Here is a tiny trained network, its code and every weight. The questions are about switching its units off for an input and a class, where a switched-off unit gives its printed mean instead of its output.

import numpy as np


def w(rows, s, z=0):
    codes = np.array(rows[::2]) - 128.0
    scale = np.full(codes.shape[1], s)
    scale[-1] = z or s
    return codes * scale


def f(y):
    return y / 2 * (1 + np.tanh(0.7978845608 * (y + 0.044715 * y**3)))


def log_softmax(a):
    a = a - a.max(-1, keepdims=True)
    return a - np.log(np.exp(a).sum(-1, keepdims=True))


def net(x, mask):
    res = np.array(x, float).reshape(1, 7) / 4 @ E
    y = f(res @ A[0][:, :-1].T + A[0][:, -1])
    res = res + np.where(mask, y, B[0][:, -1]) @ B[0][:, :-1]
    return log_softmax(res[-1] @ U[:, :-1].T + U[:, -1])


A, B = {}, {}
E = w([
[39,30,186,70,241,29,133,211,51,211,35,37],'x0',
[55,47,27,242,204,204,229,126,51,85,237,87],'x1',
[176,29,10,193,49,90,4,70,103,237,119,80],'x2',
[131,129,129,131,125,126,128,129,129,125,129,128],'x3',
[125,130,128,130,125,129,129,128,128,124,129,129],'x4',
[15,193,188,23,67,214,90,31,19,224,224,90],'x5',
[128,127,125,125,126,125,128,131,132,129,135,128],'x6',
],0.0041)
A[0] = w([
[220,219,69,191,21,251,119,17,206,38,224,247,68],'n0',
[39,182,178,43,83,187,101,57,47,196,201,101,137],'n1',
[180,32,18,195,36,77,3,67,95,236,108,70,123],'n2',
[219,93,87,203,192,39,165,244,235,42,40,175,201],'n3',
[81,218,232,64,199,160,237,187,150,31,136,178,45],'n4',
[41,184,182,48,87,191,99,55,48,199,198,97,133],'n5',
[196,199,217,22,59,54,33,133,204,175,33,157,43],'n6',
[194,198,217,20,56,52,37,126,200,176,29,156,44],'n7',
[83,216,235,66,197,164,239,189,147,33,134,179,37],'n8',
[80,219,230,66,200,158,237,184,149,30,135,185,46],'n9',
[60,39,22,238,211,207,235,119,54,99,235,49,55],'n10',
[44,35,185,76,237,40,133,209,48,202,44,43,2],'n11',
[38,182,176,41,82,193,103,55,46,196,196,97,141],'n12',
[44,178,178,43,89,196,100,49,42,194,194,102,139],'n13',
],0.0035,0.00075)
B[0] = w([
[77,228,210,63,12,5,218,254,127,205,176,43,246],'n0',
[197,68,144,197,134,114,184,121,164,85,57,118,197],'n1',
[115,108,39,52,164,193,42,55,181,196,178,100,234],'n2',
[212,51,148,214,134,118,195,108,164,69,39,117,252],'n3',
[140,96,48,75,151,171,61,66,184,193,155,89,201],'n4',
[199,71,144,198,135,114,181,119,162,82,59,119,197],'n5',
[56,154,186,146,189,180,97,126,37,52,169,215,216],'n6',
[54,156,189,144,192,183,94,125,34,52,175,216,216],'n7',
[140,98,49,79,149,167,61,69,185,191,156,92,200],'n8',
[142,98,52,79,147,173,65,66,187,194,156,89,201],'n9',
[38,174,214,136,193,179,88,141,18,40,179,231,246],'n10',
[81,221,189,65,24,28,200,231,134,200,182,55,223],'n11',
[198,70,146,196,131,111,182,119,163,79,56,117,199],'n12',
[199,70,146,199,129,112,183,121,163,81,56,117,198],'n13',
],0.0053,0.0045)
U = w([
[233,62,136,216,134,114,186,116,164,70,21,122,245],'0',
[90,205,159,81,53,38,179,227,126,192,165,67,55],'1',
[55,149,157,143,185,193,88,118,28,50,162,247,73],'2',
[145,96,22,77,149,184,41,39,184,211,148,89,140],'3',
],0.011,0.0012)

Each question gives the input, the list of numbers given to net, and the class t.
The units are the neurons (one row each of A and B). Each row of codes is followed by its name. A weight is (code - 128) times the scale printed after its matrix; where a second scale follows, it is the last column's (A, B and U).
mask holds one flag per neuron, in row order. A switched-off neuron (its flag False) gives its mean, the last column of its row in B, instead of its output. The means were averaged over made-up inputs and are rounded, as every weight is.
A unit's drop is (log p(t) with every unit on - log p(t) with that unit switched off) / (log p(t) with every unit on - log p(t) with every unit switched off).
The circuit of an input: a set's keep is (log p(t) with only the set's units on - log p(t) with every unit switched off) / (log p(t) with every unit on - log p(t) with every unit switched off). Starting from the 12 units with the biggest drops (on a tie, the unit counted first), units are removed one at a time, each time the one whose removal leaves the highest keep (on an exact tie, the one counted first), for as long as the keep stays at least 0.8.
circuit, biggest first: the units of the circuit, biggest drop first
k most important neurons: the k neurons with the biggest drops, biggest first
drop when u is switched off: that unit's drop, to one decimal
input [-4,5,8,0,5,-4,-8], class 3: circuit, biggest first : (n2)
input [5,-8,2,8,-3,7,-8], class 2: 2 most important neurons : (n7 n6)
input [6,-4,7,7,-8,-6,-8], class 3: 2 most important neurons : (n2 n0)
input [-3,-3,-4,7,-6,2,-7], class 3: 2 most important neurons : (n10 n11)
input [-7,-7,2,-6,-1,6,-3], class 1: 3 most important neurons : (n0 n3 n10)
input [-6,-7,5,0,4,2,-7], class 2: 3 most important neurons : (n7 n6 n11)
input [5,7,-1,-5,-6,-3,2], class 2: 2 most important neurons : (n10 n0)
input [-8,3,-4,5,-5,7,-4], class 1: 2 most important neurons : (n0 n3)
input [-6,7,-2,5,3,-6,-3], class 2: 2 most important neurons : (n10 n11)
input [-3,4,0,4,-4,-3,-3], class 2: 2 most important neurons : (n11 n10)
input [8,-2,8,-4,4,-2,-6], class 1: drop when n13 is switched off : 0.0
input [-8,7,4,2,-6,8,4], class 0: drop when n12 is switched off : 0.3
input [0,-5,-8,-7,0,-3,6], class 3: drop when n9 is switched off : 0.1
input [8,2,1,-4,-5,-5,-7], class 1: circuit, biggest first : (n11)
